Here is a tiny trained network, its code and every weight. The questions are about switching its units off for an input and a class, where a switched-off unit gives its printed mean instead of its output.

import numpy as np


def w(rows, s, z=0):
    codes = np.array(rows[::2]) - 128.0
    scale = np.full(codes.shape[1], s)
    scale[-1] = z or s
    return codes * scale


def f(y):
    return np.maximum(y, 0)


def log_softmax(a):
    a = a - a.max(-1, keepdims=True)
    return a - np.log(np.exp(a).sum(-1, keepdims=True))


def net(x, mask):
    res = np.array(x, float).reshape(1, 8) / 4 @ E
    y = f(res @ A[0][:, :-1].T + A[0][:, -1])
    res = res + np.where(mask, y, B[0][:, -1]) @ B[0][:, :-1]
    return log_softmax(res[-1] @ U[:, :-1].T + U[:, -1])


A, B = {}, {}
E = w([
[151,24,216,53,202,131,1,131],'x0',
[179,145,160,209,226,190,107,175],'x1',
[225,44,111,167,55,29,184,136],'x2',
[202,160,114,201,164,57,173,109],'x3',
[206,16,205,165,122,147,121,220],'x4',
[188,140,193,194,141,177,180,243],'x5',
[46,183,132,95,23,115,207,142],'x6',
[81,175,56,161,124,200,133,90],'x7',
],0.011)
A[0] = w([
[89,201,106,131,64,107,232,160,114],'N0',
[118,144,103,99,62,109,214,130,128],'N1',
[67,183,37,118,125,183,47,78,117],'N2',
[59,84,159,62,179,148,80,153,134],'N3',
[118,109,195,135,178,203,140,189,171],'N4',
[81,142,35,135,140,137,84,44,80],'N5',
[129,182,124,174,228,75,139,77,105],'N6',
[89,165,29,134,167,162,105,56,127],'N7',
[103,97,72,78,100,77,100,83,100],'N8',
[165,91,157,158,155,70,129,207,136],'N9',
[117,146,6,164,121,176,114,61,152],'N10',
[165,105,100,166,135,143,244,165,137],'N11',
[67,186,136,107,98,103,188,155,95],'N12',
[155,169,139,120,96,168,127,75,9],'N13',
],0.012,0.014)
B[0] = w([
[83,169,47,161,20,182,177,92,244],'N0',
[72,105,64,146,89,159,117,80,214],'N1',
[52,155,246,118,224,88,186,114,250],'N2',
[105,108,179,87,150,163,67,91,220],'N3',
[155,137,115,152,167,196,87,201,238],'N4',
[71,173,144,88,130,65,115,122,215],'N5',
[156,144,74,175,166,137,90,69,204],'N6',
[106,183,203,107,201,38,197,119,241],'N7',
[124,143,165,82,100,107,86,91,194],'N8',
[178,103,128,167,96,112,137,124,223],'N9',
[118,197,221,85,184,44,244,134,241],'N10',
[157,129,111,201,65,133,135,228,219],'N11',
[75,123,40,135,99,185,103,95,195],'N12',
[165,91,179,71,100,159,141,94,133],'N13',
],0.011,0.02)
U = w([
[77,130,160,96,195,226,2,177,70],'0',
[153,16,123,21,45,8,22,40,250],'1',
[215,93,122,187,112,154,172,211,2],'2',
[87,180,55,130,43,176,189,90,155],'3',
[211,171,53,192,201,90,84,61,158],'4',
[66,206,127,122,185,52,139,108,85],'5',
],0.011,0.0078)

Each question gives the input, the list of numbers given to net, and the class t.
The units are the neurons (one row each of A and B). Each row of codes is followed by its name. A weight is (code - 128) times the scale printed after its matrix; where a second scale follows, it is the last column's (A, B and U).
mask holds one flag per neuron, in row order. A switched-off neuron (its flag False) gives its mean, the last column of its row in B, instead of its output. The means were averaged over made-up inputs and are rounded, as every weight is.
A unit's drop is (log p(t) with every unit on - log p(t) with that unit switched off) / (log p(t) with every unit on - log p(t) with every unit switched off).
The circuit of an input: a set's keep is (log p(t) with only the set's units on - log p(t) with every unit switched off) / (log p(t) with every unit on - log p(t) with every unit switched off). Starting from the 12 units with the biggest drops (on a tie, the unit counted first), units are removed one at a time, each time the one whose removal leaves the highest keep (on an exact tie, the one counted first), for as long as the keep stays at least 0.8.
circuit, biggest first: the units of the circuit, biggest drop first
top k neurons: the k neurons with the biggest drops, biggest first
drop of u: that unit's drop, to one decimal
input [5,-6,7,0,0,-5,7,6], class 1: circuit, biggest first => [N8]
input [5,-1,-8,4,-6,4,8,-3], class 0: circuit, biggest first => [N10 N3]
input [6,-5,-8,2,6,-5,4,4], class 0: top 2 neurons => [N3 N10]
input [4,1,-3,-7,-2,2,8,5], class 0: top 3 neurons => [N3 N10 N4]
input [-5,-5,6,6,-8,-5,1,-3], class 3: top 2 neurons => [N0 N1]
input [5,8,2,5,2,-7,-5,6], class 4: top 2 neurons => [N6 N2]
input [8,-2,-5,7,8,2,-5,-5], class 0: top 2 neurons => [N3 N4]
input [0,2,-7,4,1,7,2,5], class 0: top 2 neurons => [N4 N9]
input [-6,-7,-3,1,8,-4,0,-6], class 3: drop of N1 => 0.0
input [8,3,4,6,-2,-2,-2,-4], class 4: drop of N6 => 0.4
input [5,4,8,-3,2,-2,-1,-3], class 1: drop of N11 => 0.8
